-46.2  15.6  16.5 -50.2   3.7
-52.5  12.7  17.6 -49.4   4.9
-42.4  24.2  13.1 -57.2  -7.4
->
12.7 17.6
24.2 13.1

-62.9  31.8  -9.7
-25.2  11.5  -7.9
  2.1  11.5 -16.3
  2.1 -32.5  36.3
 12.4 -11.0  10.1
->
 11.5  -7.9
 11.5 -16.3

-24.3 -51.6 -11.5
 55.8   4.7  13.1
 -4.4 -17.3  19.2
 45.1  24.4  21.7
->
  4.7  13.1
-17.3  19.2

-16.0  -9.4  22.7  62.4
 -9.0 -12.7   3.9 -39.8
 -9.8  -2.5   7.4   7.5
 -5.7   4.0   4.5 -24.3
->
-12.7   3.9
 -2.5   7.4

 13.7 -54.7 -37.8
 -4.6  28.3  39.7
  4.0  20.8  21.7
->
28.3 39.7
20.8 21.7

-26.6  -8.6  47.4
 46.7  33.3  -9.9
  8.2 -48.6  31.8
-10.2 -38.2 -25.7
->
 33.3  -9.9
-48.6  31.8

  7.0  30.8 -17.3  15.3  22.4
 26.5 -27.9  46.4  17.0  32.6
 -0.8  -6.0  14.7  16.5 -51.4
-53.9 -10.4  11.1  36.5 -13.6
 18.1   2.1  34.3 -30.0 -15.5
->
-27.9  46.4
 -6.0  14.7

-27.1  55.1  25.4
 48.4  -1.7  23.4
 12.2  14.4  10.0
 -9.9 -60.8   5.9
->
-1.7 23.4
14.4 10.0

-26.0  -7.3 -10.4
-49.0 -11.2 -25.9
-11.0  15.0 -35.2
->
-11.2 -25.9
 15.0 -35.2
